Below is a small trained network, with its code and all its weights. Each question gives an input and a class and asks what happens when units are switched off, that is, made to give their printed mean instead of their output.

import numpy as np


def w(rows, s, z=0):
    codes = np.array(rows[::2]) - 128.0
    scale = np.full(codes.shape[1], s)
    scale[-1] = z or s
    return codes * scale


def f(y):
    return y / 2 * (1 + np.tanh(0.7978845608 * (y + 0.044715 * y**3)))


def log_softmax(a):
    a = a - a.max(-1, keepdims=True)
    return a - np.log(np.exp(a).sum(-1, keepdims=True))


def net(x, mask):
    res = np.array(x, float).reshape(1, 6) / 4 @ E
    y = f(res @ A[0][:, :-1].T + A[0][:, -1])
    res = res + np.where(mask, y, B[0][:, -1]) @ B[0][:, :-1]
    return log_softmax(res[-1] @ U[:, :-1].T + U[:, -1])


A, B = {}, {}
E = w([
[125,129,128,131],'x0',
[208,165,130,221],'x1',
[202,82,201,36],'x2',
[89,115,225,183],'x3',
[126,1,101,190],'x4',
[130,127,127,126],'x5',
],0.0092)
A[0] = w([
[2,99,191,36,115],'neuron 0',
[87,237,197,93,68],'neuron 1',
[122,223,92,69,160],'neuron 2',
[206,149,135,182,3],'neuron 3',
[173,102,65,79,210],'neuron 4',
[240,192,176,193,153],'neuron 5',
[47,123,82,110,167],'neuron 6',
[209,113,196,112,105],'neuron 7',
[77,196,70,164,21],'neuron 8',
[133,86,193,193,149],'neuron 9',
[203,130,176,86,65],'neuron 10',
[145,162,6,130,198],'neuron 11',
[141,71,107,134,110],'neuron 12',
[251,134,125,171,100],'neuron 13',
[156,155,118,104,140],'neuron 14',
[253,66,157,58,24],'neuron 15',
[115,66,98,161,78],'neuron 16',
[83,144,104,161,86],'neuron 17',
[148,90,155,83,75],'neuron 18',
[127,50,126,148,80],'neuron 19',
[184,115,59,131,147],'neuron 20',
[65,143,172,176,241],'neuron 21',
[118,200,133,89,58],'neuron 22',
[154,107,166,78,42],'neuron 23',
[165,159,123,182,107],'neuron 24',
[137,117,201,139,193],'neuron 25',
[145,183,122,101,145],'neuron 26',
[44,107,113,81,3],'neuron 27',
[123,167,175,124,163],'neuron 28',
[87,227,158,121,84],'neuron 29',
],0.012,0.0056)
B[0] = w([
[169,140,97,44,254],'neuron 0',
[157,63,82,162,206],'neuron 1',
[111,55,125,135,229],'neuron 2',
[222,204,27,16,168],'neuron 3',
[78,79,229,72,216],'neuron 4',
[140,99,100,42,248],'neuron 5',
[75,180,126,77,206],'neuron 6',
[40,177,116,144,204],'neuron 7',
[76,165,82,157,195],'neuron 8',
[96,117,116,67,219],'neuron 9',
[53,150,87,201,187],'neuron 10',
[31,129,208,106,254],'neuron 11',
[186,61,113,185,166],'neuron 12',
[136,109,94,45,216],'neuron 13',
[116,82,144,171,155],'neuron 14',
[12,195,116,196,231],'neuron 15',
[140,66,58,173,179],'neuron 16',
[27,174,106,134,167],'neuron 17',
[94,200,88,144,166],'neuron 18',
[169,76,79,169,181],'neuron 19',
[115,104,180,120,192],'neuron 20',
[17,128,220,74,227],'neuron 21',
[162,86,97,165,168],'neuron 22',
[80,192,99,142,163],'neuron 23',
[133,177,110,40,178],'neuron 24',
[52,81,163,139,199],'neuron 25',
[144,81,139,167,174],'neuron 26',
[255,191,27,62,165],'neuron 27',
[121,51,129,126,168],'neuron 28',
[141,68,104,179,188],'neuron 29',
],0.0078,0.0091)
U = w([
[150,151,50,60,91],'0',
[58,200,73,224,115],'1',
[135,2,69,214,67],'2',
[106,97,172,132,253],'3',
[80,72,240,106,55],'4',
[115,103,159,135,255],'5',
[176,130,246,150,112],'6',
[210,213,133,233,82],'7',
],0.0098,0.0093)

Each question gives the input, the list of numbers given to net, and the class t.
The units are the neurons (one row each of A and B). Each row of codes is followed by its name. A weight is (code - 128) times the scale printed after its matrix; where a second scale follows, it is the last column's (A, B and U).
mask holds one flag per neuron, in row order. A switched-off neuron (its flag False) gives its mean, the last column of its row in B, instead of its output. The means were averaged over made-up inputs and are rounded, as every weight is.
A unit's drop is (log p(t) with every unit on - log p(t) with that unit switched off) / (log p(t) with every unit on - log p(t) with every unit switched off).
The circuit of an input: a set's keep is (log p(t) with only the set's units on - log p(t) with every unit switched off) / (log p(t) with every unit on - log p(t) with every unit switched off). Starting from the 12 units with the biggest drops (on a tie, the unit counted first), units are removed one at a time, each time the one whose removal leaves the highest keep (on an exact tie, the one counted first), for as long as the keep stays at least 0.8.
circuit, biggest first: the units of the circuit, biggest drop first
unit that matters most: the unit with the biggest drop
k most important neurons: the k neurons with the biggest drops, biggest first
drop when u is switched off: that unit's drop, to one decimal
input [-5,5,3,3,7,-6], class 2: unit that matters most -> neuron 19
input [3,5,0,6,-8,6], class 2: circuit, biggest first -> neuron 1; neuron 29
input [0,7,3,5,-3,1], class 0: circuit, biggest first -> neuron 3; neuron 5
input [2,8,-7,-2,8,-6], class 0: circuit, biggest first -> neuron 3; neuron 24
input [-4,-7,-3,7,6,0], class 0: circuit, biggest first -> neuron 27; neuron 0
input [2,8,-8,7,-4,3], class 0: 4 most important neurons -> neuron 5; neuron 3; neuron 24; neuron 15
input [-4,0,7,0,-7,-2], class 1: circuit, biggest first -> neuron 15; neuron 10
input [-6,3,-5,-4,-4,-4], class 5: circuit, biggest first -> neuron 15; neuron 11
input [-3,8,-8,-6,-4,-4], class 0: 3 most important neurons -> neuron 5; neuron 3; neuron 24
input [-5,7,8,8,2,8], class 1: 2 most important neurons -> neuron 15; neuron 7
input [-6,-6,3,3,-6,4], class 0: 2 most important neurons -> neuron 0; neuron 27
input [4,4,2,-7,6,-3], class 4: 2 most important neurons -> neuron 4; neuron 11
input [0,-3,-5,-8,-4,-4], class 4: 2 most important neurons -> neuron 11; neuron 4
input [-2,-5,5,-7,-2,0], class 4: circuit, biggest first -> neuron 4
input [-2,5,4,8,8,5], class 2: 3 most important neurons -> neuron 19; neuron 16; neuron 11
input [1,-8,-8,-5,6,5], class 0: 2 most important neurons -> neuron 27; neuron 15
input [-4,4,-6,-3,-5,-7], class 3: 4 most important neurons -> neuron 15; neuron 11; neuron 2; neuron 10
input [-4,-4,-2,-4,-6,1], class 2: drop when neuron 21 is switched off -> 0.1
input [-1,2,4,0,-5,-4], class 2: drop when neuron 15 is switched off -> 0.0
input [6,-7,2,0,8,6], class 2: circuit, biggest first -> neuron 19
input [1,3,5,5,2,4], class 1: drop when neuron 4 is switched off -> 0.4
input [-6,2,8,4,3,-3], class 1: drop when neuron 15 is switched off -> 0.1
